Here is a tiny trained network, its code and every weight. The questions are about switching its units off for an input and a class, where a switched-off unit gives its printed mean instead of its output.

import numpy as np


def w(rows, s, z=0):
    codes = np.array(rows[::2]) - 128.0
    scale = np.full(codes.shape[1], s)
    scale[-1] = z or s
    return codes * scale


def f(y):
    return np.maximum(y, 0)


def log_softmax(a):
    a = a - a.max(-1, keepdims=True)
    return a - np.log(np.exp(a).sum(-1, keepdims=True))


def net(x, mask):
    res = np.array(x, float).reshape(1, 7) / 4 @ E
    y = f(res @ A[0][:, :-1].T + A[0][:, -1])
    res = res + np.where(mask, y, B[0][:, -1]) @ B[0][:, :-1]
    return log_softmax(res[-1] @ U[:, :-1].T + U[:, -1])


A, B = {}, {}
E = w([
[133,122,141,134,88,143,130,84],'x0',
[197,140,154,141,102,57,204,150],'x1',
[111,248,72,93,124,110,167,77],'x2',
[55,144,186,66,84,80,129,194],'x3',
[142,133,116,124,119,94,97,114],'x4',
[92,107,112,125,142,94,157,127],'x5',
[128,121,120,126,111,99,118,98],'x6',
],0.012)
A[0] = w([
[100,162,91,67,154,106,210,74,196],'n1',
[169,2,164,118,111,137,76,183,173],'n2',
[115,246,122,81,119,142,149,132,108],'n3',
[190,136,146,166,96,64,242,156,130],'n4',
[163,122,91,212,207,136,143,67,44],'n5',
[30,173,208,77,89,174,82,158,202],'n6',
[215,139,25,196,163,241,130,87,180],'n7',
[73,113,100,138,160,167,106,139,219],'n8',
[226,136,111,127,101,99,244,183,195],'n9',
[101,198,88,80,143,81,126,73,78],'n10',
[75,183,190,41,21,107,122,209,108],'n11',
[128,83,238,100,163,105,88,113,130],'n12',
[148,51,143,224,99,5,187,145,247],'n13',
[48,107,38,102,144,198,56,124,124],'n14',
[124,192,74,82,98,140,136,123,112],'n15',
[50,101,99,106,150,171,96,87,150],'n16',
[119,231,122,132,138,137,174,94,59],'n17',
],0.0077,0.0011)
B[0] = w([
[131,112,174,146,98,142,140,157,189],'n1',
[79,79,146,194,166,182,124,148,209],'n2',
[52,100,154,222,199,159,139,125,193],'n3',
[125,194,165,106,98,99,64,159,204],'n4',
[131,123,51,67,195,32,204,92,199],'n5',
[146,73,86,74,129,80,161,134,191],'n6',
[138,81,115,82,140,94,179,47,246],'n7',
[135,231,148,114,104,143,107,159,165],'n8',
[163,209,199,32,73,182,91,233,204],'n9',
[67,117,167,175,175,152,103,169,190],'n10',
[138,54,94,83,181,1,184,118,206],'n11',
[73,115,128,182,226,148,135,130,169],'n12',
[156,159,210,139,116,160,113,117,208],'n13',
[211,164,126,55,26,118,18,226,197],'n14',
[100,145,110,193,151,173,125,147,179],'n15',
[171,196,196,120,74,139,84,169,178],'n16',
[121,119,216,231,126,172,121,146,190],'n17',
],0.0071,0.013)
U = w([
[175,187,127,26,4,125,64,129,156],'0',
[67,96,127,238,180,161,134,93,13],'1',
[131,94,50,2,160,27,216,57,253],'2',
],0.0098,0.00049)

Each question gives the input, the list of numbers given to net, and the class t.
The units are the neurons (one row each of A and B). Each row of codes is followed by its name. A weight is (code - 128) times the scale printed after its matrix; where a second scale follows, it is the last column's (A, B and U).
mask holds one flag per neuron, in row order. A switched-off neuron (its flag False) gives its mean, the last column of its row in B, instead of its output. The means were averaged over made-up inputs and are rounded, as every weight is.
A unit's drop is (log p(t) with every unit on - log p(t) with that unit switched off) / (log p(t) with every unit on - log p(t) with every unit switched off).
The circuit of an input: a set's keep is (log p(t) with only the set's units on - log p(t) with every unit switched off) / (log p(t) with every unit on - log p(t) with every unit switched off). Starting from the 12 units with the biggest drops (on a tie, the unit counted first), units are removed one at a time, each time the one whose removal leaves the highest keep (on an exact tie, the one counted first), for as long as the keep stays at least 0.8.
circuit, biggest first: the units of the circuit, biggest drop first
most important unit: the unit with the biggest drop
top k neurons: the k neurons with the biggest drops, biggest first
drop of u: that unit's drop, to one decimal
input [-7,5,0,-5,-6,2,-6], class 0: top 2 neurons -> [n9 n11]
input [1,-4,-3,3,-4,4,-7], class 0: most important unit -> n14
input [5,-6,-6,-6,-8,2,4], class 0: top 2 neurons -> [n14 n16]
input [2,-4,0,5,0,3,4], class 2: top 3 neurons -> [n11 n9 n6]
input [-5,-4,3,6,0,-8,-5], class 2: top 2 neurons -> [n11 n6]
input [4,6,8,4,1,6,7], class 1: top 2 neurons -> [n3 n10]
input [8,-4,1,-8,-2,-7,-6], class 2: top 2 neurons -> [n7 n5]
input [2,-7,-4,-7,-2,-1,8], class 0: top 4 neurons -> [n14 n16 n11 n8]
input [6,3,6,-5,-5,5,-3], class 1: top 2 neurons -> [n17 n11]
input [-5,-1,3,-2,-3,-7,-1], class 1: top 2 neurons -> [n11 n9]
input [-3,-7,6,-2,5,5,-2], class 0: top 2 neurons -> [n14 n16]
input [-2,-2,6,6,5,7,4], class 1: top 2 neurons -> [n10 n3]
input [7,-7,3,8,-6,8,4], class 2: drop of n3 -> 0.2
input [5,-4,2,-6,1,4,0], class 2: circuit, biggest first -> [n5]
input [6,-2,3,-7,0,4,-2], class 2: drop of n1 -> 0.0
input [-8,-5,2,-5,-1,6,8], class 0: drop of n6 -> 0.1
